[[-11  -7   9 -18  17 -15  29 -15  12]
 [ 13  -8  -1 -14  28  -6  36 -11  24]]
=>
[[ 13  -8  -1 -14  28  -6  36 -11  24]
 [-11  -7   9 -18  17 -15  29 -15  12]]

[[ 19   2 -29  10   5  11  26]
 [ -3  -6 -35  11  -8  14  -2]
 [ 12  -1 -36  12   0  15  18]
 [ 11   5  29 -13   7 -18  11]
 [-14  -8 -22   6 -12   7 -16]
 [  2   3  37 -16   3 -22  -1]
 [ -8  -7 -31  10 -11  12  -9]
 [  5   3  35 -15   4 -21   3]
 [-13  -2  38 -17  -5 -23 -19]
 [-11  -8 -28   8 -12  10 -13]
 [ 10   5  30 -13   6 -18  10]]
=>
[[ 12  -1 -36  12   0  15  18]
 [ -3  -6 -35  11  -8  14  -2]
 [ -8  -7 -31  10 -11  12  -9]
 [ 19   2 -29  10   5  11  26]
 [-11  -8 -28   8 -12  10 -13]
 [-14  -8 -22   6 -12   7 -16]
 [ 11   5  29 -13   7 -18  11]
 [ 10   5  30 -13   6 -18  10]
 [  5   3  35 -15   4 -21   3]
 [  2   3  37 -16   3 -22  -1]
 [-13  -2  38 -17  -5 -23 -19]]

[[-16 -23   3  21  -6  -3   3  10  44 -40  -6]
 [-20   3   7 -13   6 -10  -1  -1   8   2 -25]
 [ 15 -17  -3  -5   0  -3   3   0 -11  -1   4]
 [ 24  -9 -16 -10 -14   9  -8   5 -22   6  11]]
=>
[[ 24  -9 -16 -10 -14   9  -8   5 -22   6  11]
 [ 15 -17  -3  -5   0  -3   3   0 -11  -1   4]
 [-16 -23   3  21  -6  -3   3  10  44 -40  -6]
 [-20   3   7 -13   6 -10  -1  -1   8   2 -25]]

[[-44 -22   4   5   6]
 [-20 -48 -35  -4 -16]]
=>
[[-20 -48 -35  -4 -16]
 [-44 -22   4   5   6]]

[[ -9  -7   3]
 [ 36 -27 -10]]
=>
[[ 36 -27 -10]
 [ -9  -7   3]]

[[  3 -28 -14 -26 -23   9 -11   1   9  18 -11]
 [ 18   4 -19  -7 -10 -26 -34 -10   4  14 -15]
 [ 10  -2  -8  -5 -22  17  -7 -16  29  36 -13]
 [  6  16  -3   7  19 -32 -19   3 -20 -23   2]
 [ -6  11  19  22   4  27  30  -6  17  10  13]]
=>
[[ 18   4 -19  -7 -10 -26 -34 -10   4  14 -15]
 [  3 -28 -14 -26 -23   9 -11   1   9  18 -11]
 [ 10  -2  -8  -5 -22  17  -7 -16  29  36 -13]
 [  6  16  -3   7  19 -32 -19   3 -20 -23   2]
 [ -6  11  19  22   4  27  30  -6  17  10  13]]

[[-35 -37   8 -14 -36]
 [ -5   0 -18 -17  28]]
=>
[[ -5   0 -18 -17  28]
 [-35 -37   8 -14 -36]]
---
[[ 48  21  15]
 [-21  31  22]
 [-18  -5   3]
 [ 40   5   7]
 [-13 -16  13]
 [-18  37 -12]
 [-15 -41  -9]
 [ 17 -17  -8]
 [-27  23  -4]
 [ 27  -2 -22]
 [  4 -19  45]]
=>
[[  4  27 -27  17 -15 -18 -13  40 -18 -21  48]
 [-19  -2  23 -17 -41  37 -16   5  -5  31  21]
 [ 45 -22  -4  -8  -9 -12  13   7   3  22  15]]

[[ 12  29 -14   7  -2  26]
 [ 17 -14   0 -15  -8   8]
 [  8  28 -35  27   1   7]
 [  7  31 -35  27   1   5]
 [ 10 -12   5 -22  -4   2]
 [ 16  -2  14 -22 -24  10]
 [ 17 -15  10 -26 -24  15]
 [  2 -15  14 -26  -8   7]
 [  2  31 -27  20  -9  26]
 [ 11   1   7 -22  -9   2]]
=>
[[ 11   2   2  17  16  10   7   8  17  12]
 [  1  31 -15 -15  -2 -12  31  28 -14  29]
 [  7 -27  14  10  14   5 -35 -35   0 -14]
 [-22  20 -26 -26 -22 -22  27  27 -15   7]
 [ -9  -9  -8 -24 -24  -4   1   1  -8  -2]
 [  2  26   7  15  10   2   5   7   8  26]]

[[  1   1  -3   0  -5  10 -11  -7   0  -8   3]
 [  3   2  11   8   5   8   2 -19  -6  -7  -9]
 [ 13   4  -2  -8  -1   3   2   3  -3 -14  -3]
 [  0   4  -7  -2   3   7   2  20   6   6 -11]
 [  6  -5   6  -5   0   6   6  10   7  -7  38]]
=>
[[  6   0  13   3   1]
 [ -5   4   4   2   1]
 [  6  -7  -2  11  -3]
 [ -5  -2  -8   8   0]
 [  0   3  -1   5  -5]
 [  6   7   3   8  10]
 [  6   2   2   2 -11]
 [ 10  20   3 -19  -7]
 [  7   6  -3  -6   0]
 [ -7   6 -14  -7  -8]
 [ 38 -11  -3  -9   3]]

[[  2   5]
 [-24 -20]
 [ 40  12]
 [ -4  14]
 [ 17  -6]
 [  2   6]]
=>
[[  2  17  -4  40 -24   2]
 [  6  -6  14  12 -20   5]]

[[  7  10  12  12  12 -23  13 -19 -20  13]
 [ -2  -3  -4  -4  -4  28  -5  24  25  -5]
 [ -5  -7  -7  -7  -8  37  -8  31  33  -7]
 [ -1  -1  -2  -2  -2  14  -2  12  13  -2]
 [  2   3   4   4   4 -19   4 -16 -17   4]]
=>
[[  2  -1  -5  -2   7]
 [  3  -1  -7  -3  10]
 [  4  -2  -7  -4  12]
 [  4  -2  -7  -4  12]
 [  4  -2  -8  -4  12]
 [-19  14  37  28 -23]
 [  4  -2  -8  -5  13]
 [-16  12  31  24 -19]
 [-17  13  33  25 -20]
 [  4  -2  -7  -5  13]]

[[ 5 37  7 -1 -2 -3  0  8  7]
 [ 4 33 16 -1  4  2 -1 -1 -4]]
=>
[[ 4  5]
 [33 37]
 [16  7]
 [-1 -1]
 [ 4 -2]
 [ 2 -3]
 [-1  0]
 [-1  8]
 [-4  7]]
---
[[-20  28 -13  24 -18 -42  31  16   0 -31 -32   8]
 [-20 -25  33  30   6 -14  -5 -34 -16 -31  46  25]
 [ -5  -8  19 -39 -40  45  -3 -37  42  14   3 -13]
 [  9  34 -39  10 -23   7  -2  12 -12   0 -23 -40]
 [  0 -40   5  -5  42  27  -8  33  32 -17 -15  40]]
=>
[[  0 -40   5  -5  42  27  -8  33  32 -17 -15  40]
 [-20 -25  33  30   6 -14  -5 -34 -16 -31  46  25]
 [ -5  -8  19 -39 -40  45  -3 -37  42  14   3 -13]
 [-20  28 -13  24 -18 -42  31  16   0 -31 -32   8]
 [  9  34 -39  10 -23   7  -2  12 -12   0 -23 -40]]

[[-11 -28   4   8]
 [-16  27  -4 -13]
 [-15  24 -13  17]
 [ 11   0 -34  12]
 [ -5  16 -16  30]
 [ 25  20   4 -10]]
=>
[[-11 -28   4   8]
 [ 11   0 -34  12]
 [ -5  16 -16  30]
 [ 25  20   4 -10]
 [-15  24 -13  17]
 [-16  27  -4 -13]]

[[-24   1  -5   8  -9 -12 -14  -2   3   0  -6]
 [-28 -31 -39  28 -25 -27 -33  18 -31  -7 -30]
 [  7  17  22 -28  11  -8  16 -21  15 -13  25]
 [-12 -15  -5  23 -12  -6   3  28  -9 -13 -26]]
=>
[[-28 -31 -39  28 -25 -27 -33  18 -31  -7 -30]
 [-12 -15  -5  23 -12  -6   3  28  -9 -13 -26]
 [-24   1  -5   8  -9 -12 -14  -2   3   0  -6]
 [  7  17  22 -28  11  -8  16 -21  15 -13  25]]

[[ 38 -41 -16  -8  37 -12 -14  -7  28 -10]
 [ 18 -28  21 -15  -2  23   6 -31  37 -12]
 [-41 -32  35  -4 -18   9  27  26  13   8]
 [-21  26  -4  28  35  22  -3 -27   4   8]
 [-23  37  -1   2  32  -6   7 -26  33   0]
 [ 22 -26   9  21 -18  27   7  22 -36  -1]
 [-36 -34   1  13 -22  15   8  16  27  29]
 [-16 -35   8  27  42   7   0  15 -22  10]]
=>
[[ 38 -41 -16  -8  37 -12 -14  -7  28 -10]
 [-16 -35   8  27  42   7   0  15 -22  10]
 [-36 -34   1  13 -22  15   8  16  27  29]
 [-41 -32  35  -4 -18   9  27  26  13   8]
 [ 18 -28  21 -15  -2  23   6 -31  37 -12]
 [ 22 -26   9  21 -18  27   7  22 -36  -1]
 [-21  26  -4  28  35  22  -3 -27   4   8]
 [-23  37  -1   2  32  -6   7 -26  33   0]]

[[-46  42 -40]
 [ 47 -46  43]
 [ 47 -39  45]]
=>
[[ 47 -46  43]
 [ 47 -39  45]
 [-46  42 -40]]

[[  2  21  -1]
 [  5 -42 -33]
 [ 23 -21  -8]
 [ 24   4 -42]
 [ -9  12 -15]
 [-29   1  29]
 [-12   2 -17]
 [  4   8 -40]]
=>
[[  5 -42 -33]
 [ 23 -21  -8]
 [-29   1  29]
 [-12   2 -17]
 [ 24   4 -42]
 [  4   8 -40]
 [ -9  12 -15]
 [  2  21  -1]]

[[  7  34]
 [  2  -4]
 [-25  -8]
 [ 15   4]
 [ 23  41]
 [ -5   6]
 [  1  14]]
=>
[[-25  -8]
 [  2  -4]
 [ 15   4]
 [ -5   6]
 [  1  14]
 [  7  34]
 [ 23  41]]

[[-26 -28  27 -27  -4  -2   3]
 [-33 -34  40 -34  43 -41  41]
 [ 38  37 -36  38  26   1  -8]
 [-29 -31  36 -32  34 -36  37]
 [-37 -38  35 -39  29 -40  37]
 [ 39  41 -37  45  11  22 -27]
 [ 37  38 -28  38  28 -13   9]
 [ 12  11  -4  14 -11  21 -24]
 [ 32  32 -32  34  37 -17  11]]
=>
[[-37 -38  35 -39  29 -40  37]
 [-33 -34  40 -34  43 -41  41]
 [-29 -31  36 -32  34 -36  37]
 [-26 -28  27 -27  -4  -2   3]
 [ 12  11  -4  14 -11  21 -24]
 [ 32  32 -32  34  37 -17  11]
 [ 38  37 -36  38  26   1  -8]
 [ 37  38 -28  38  28 -13   9]
 [ 39  41 -37  45  11  22 -27]]
